Below is a small trained network, with its code and all its weights. Each question gives an input and a target symbol and asks what happens when units are switched off, that is, made to give their printed mean instead of their output.

import numpy as np


def w(rows, s, z=0):
    codes = np.array(rows[::2]) - 128.0
    scale = np.full(codes.shape[1], s)
    scale[-1] = z or s
    return codes * scale


def f(y):
    return y / 2 * (1 + np.tanh(0.7978845608 * (y + 0.044715 * y**3)))


def softmax(a):
    e = np.exp(a - a.max(-1, keepdims=True))
    return e / e.sum(-1, keepdims=True)


def log_softmax(a):
    a = a - a.max(-1, keepdims=True)
    return a - np.log(np.exp(a).sum(-1, keepdims=True))


def net(x, mask):
    ids = ['ΞΣαζηπ'.index(c) for c in x.split()]
    T = len(ids)
    res = E[ids] + P[:T]
    u = 0
    for l in range(3):
        q, k, v = (res @ M[l].T for M in (Q, K, V))
        z = softmax(np.where(np.tri(T) > 0, q @ k.T / 3**0.5, -1e9)) @ v
        res = res + np.where(mask[u], z, O[l][:, -1]) @ O[l][:, :-1]
        u += 1
        y = f(res @ A[l][:, :-1].T + A[l][:, -1])
        res = res + np.where(mask[u : u + 4], y, B[l][:, -1]) @ B[l][:, :-1]
        u += 4
    return log_softmax(res[-1] @ U[:, :-1].T + U[:, -1])


Q, K, V, O, A, B = {}, {}, {}, {}, {}, {}
E = w([
[89,88,215,206],'Ξ',
[200,113,193,141],'Σ',
[173,159,5,188],'α',
[183,141,194,80],'ζ',
[105,128,205,76],'η',
[20,151,177,50],'π',
],0.011)
P = w([
[145,127,76,93],'0',
[64,134,72,194],'1',
[124,78,99,90],'2',
[86,153,107,183],'3',
[129,63,119,79],'4',
[99,175,131,174],'5',
[131,62,137,66],'6',
[107,198,150,170],'7',
[136,65,154,52],'8',
[115,223,166,166],'9',
[136,72,173,26],'10',
[122,254,185,164],'11',
[134,77,166,36],'12',
[124,249,182,165],'13',
],0.0071)
Q[0] = w([
[231,51,139,254],'L0H0',
[206,158,33,57],'L0H0',
[167,116,199,178],'L0H0',
],0.0089)
K[0] = w([
[166,11,114,128],'L0H0',
[148,141,35,138],'L0H0',
[139,82,164,163],'L0H0',
],0.012)
V[0] = w([
[173,254,157,180],'L0H0',
[110,204,99,85],'L0H0',
[86,147,191,160],'L0H0',
],0.0083)
O[0] = w([
[173,175,216,2,137],'L0H0',
[106,185,54,53,104],'L0H0',
[5,88,162,169,248],'L0H0',
],0.0055,0.0015)
A[0] = w([
[250,106,119,136,20],'L0N0',
[139,200,84,222,201],'L0N1',
[255,75,52,56,112],'L0N2',
[85,123,179,193,2],'L0N3',
],0.0098,0.0026)
B[0] = w([
[151,235,45,109,190],'L0N0',
[68,197,188,182,247],'L0N1',
[127,6,122,176,250],'L0N2',
[230,163,89,45,198],'L0N3',
],0.012,0.0021)
Q[1] = w([
[124,101,230,230],'L1H0',
[116,55,222,218],'L1H0',
[2,85,203,183],'L1H0',
],0.0095)
K[1] = w([
[219,90,245,192],'L1H0',
[161,20,255,234],'L1H0',
[94,30,249,139],'L1H0',
],0.0089)
V[1] = w([
[118,253,71,135],'L1H0',
[241,209,201,142],'L1H0',
[57,187,130,22],'L1H0',
],0.0051)
O[1] = w([
[80,89,101,181,3],'L1H0',
[85,221,2,103,166],'L1H0',
[186,61,114,95,58],'L1H0',
],0.0055,0.0021)
A[1] = w([
[225,211,109,131,101],'L1N0',
[118,84,241,138,252],'L1N1',
[169,9,254,43,161],'L1N2',
[186,103,103,226,30],'L1N3',
],0.012,0.0034)
B[1] = w([
[221,98,225,3,163],'L1N0',
[64,231,162,200,216],'L1N1',
[213,111,37,31,244],'L1N2',
[173,162,110,40,151],'L1N3',
],0.013,0.011)
Q[2] = w([
[3,103,224,130],'L2H0',
[177,134,123,179],'L2H0',
[49,136,147,126],'L2H0',
],0.019)
K[2] = w([
[189,42,87,234],'L2H0',
[191,233,127,105],'L2H0',
[152,7,125,152],'L2H0',
],0.011)
V[2] = w([
[122,50,181,149],'L2H0',
[168,82,151,136],'L2H0',
[8,101,127,8],'L2H0',
],0.014)
O[2] = w([
[186,65,181,141,2],'L2H0',
[174,118,157,172,102],'L2H0',
[25,89,184,3,165],'L2H0',
],0.013,0.016)
A[2] = w([
[35,157,225,224,246],'L2N0',
[228,41,5,100,151],'L2N1',
[22,176,176,124,85],'L2N2',
[136,81,158,70,2],'L2N3',
],0.011,0.0039)
B[2] = w([
[31,97,3,162,158],'L2N0',
[61,35,212,157,175],'L2N1',
[183,116,158,170,250],'L2N2',
[188,84,34,181,157],'L2N3',
],0.015,0.025)
U = w([
[46,80,32,248,82],'Ξ',
[125,158,104,205,208],'Σ',
[33,186,155,3,242],'α',
[233,128,241,114,156],'ζ',
[76,65,121,105,1],'η',
[179,45,37,105,58],'π',
],0.0054,0.0057)

Each question gives the input, a string of symbols that net reads in full, and the target symbol t.
The units are the heads (3 rows each of Q, K, V and O) and the neurons (one row each of A and B). Each row of codes is followed by its name. A weight is (code - 128) times the scale printed after its matrix; where a second scale follows, it is the last column's (O, A, B and U).
mask holds one flag per unit, layer by layer, with each layer's heads first. A switched-off unit (its flag False) gives its mean, the last column of its rows in O or B, instead of its output. The means were averaged over made-up inputs and are rounded, as every weight is.
A unit's drop is (log p(t) with every unit on - log p(t) with that unit switched off) / (log p(t) with every unit on - log p(t) with every unit switched off).
The circuit of an input: a set's keep is (log p(t) with only the set's units on - log p(t) with every unit switched off) / (log p(t) with every unit on - log p(t) with every unit switched off). Starting from the 12 units with the biggest drops (on a tie, the unit counted first), units are removed one at a time, each time the one whose removal leaves the highest keep (on an exact tie, the one counted first), for as long as the keep stays at least 0.8.
circuit, biggest first: the units of the circuit, biggest drop first
most important unit: the unit with the biggest drop
top k neurons: the k neurons with the biggest drops, biggest first
k most important neurons of layer l: the k neurons of layer l with the biggest drops, biggest first
input ζ ζ α Ξ η π Σ Σ ζ Ξ ζ Σ Σ, target η: top 3 neurons => [L1N0 L2N1 L2N2]
input π η π π Ξ π π Σ η, target π: circuit, biggest first => [L1N2 L2N3]
input α π α α α Σ Σ η α Ξ Σ ζ Σ η, target Σ: circuit, biggest first => [L1N1 L0N0 L2H0]
input η Σ π Ξ Σ, target π: circuit, biggest first => [L2H0 L2N3]
input ζ π Σ α Σ Σ Σ α η ζ α, target α: top 2 neurons => [L0N0 L0N3]
input α Ξ Σ π Ξ Ξ η Ξ α α η α, target ζ: circuit, biggest first => [L1N0]
input η Σ Σ η α Σ α α π Σ Ξ, target π: circuit, biggest first => [L2H0 L1N2 L2N3]
input Σ Σ η Σ Σ ζ Σ, target η: top 2 neurons => [L0N1 L0N2]
input π η π ζ η Σ, target Ξ: top 4 neurons => [L1N2 L2N0 L0N0 L0N1]
input ζ π Σ α π η, target Ξ: 2 most important neurons of layer 1 => [L1N0 L1N1]
input η Σ α ζ Ξ π, target Ξ: top 2 neurons => [L1N2 L1N0]
input Ξ η Ξ π α, target π: circuit, biggest first => [L2H0 L2N3 L1N1]
input Σ ζ Ξ ζ η η ζ π α ζ ζ π α ζ, target ζ: top 4 neurons => [L1N0 L0N1 L2N2 L2N0]
input η Σ π η π Σ Σ π Σ Σ Ξ ζ, target Ξ: circuit, biggest first => [L1N2 L2N0]
input ζ Σ π Σ η Σ α, target α: most important unit => L1H0
input π π η π ζ α Σ η Σ π, target ζ: 3 most important neurons of layer 0 => [L0N1 L0N0 L0N3]
input α α ζ ζ ζ Ξ Ξ α Ξ Σ ζ Ξ, target ζ: circuit, biggest first => [L0N3 L1N0]
input Σ α ζ α, target Σ: top 4 neurons => [L1N1 L1N3 L0N1 L1N2]
input π Ξ η Σ ζ, target α: top 2 neurons => [L0N3 L1N1]
input π Σ Σ Σ ζ Σ Ξ, target η: most important unit => L1N0
input Σ η ζ η η η α Σ π Ξ α η Ξ η, target ζ: top 2 neurons => [L0N1 L2N2]
input π Σ Σ ζ Σ Ξ Ξ Σ α π, target Σ: circuit, biggest first => [L0N2 L2H0]
input π Σ Σ Ξ π Ξ π Σ, target α: top 4 neurons => [L0N3 L1N2 L1N0 L0N2]
input η α Σ Σ Σ ζ Ξ, target η: circuit, biggest first => [L1N2 L2N1 L0N0]
input Ξ π ζ, target π: circuit, biggest first => [L2H0 L2N3 L1N2]
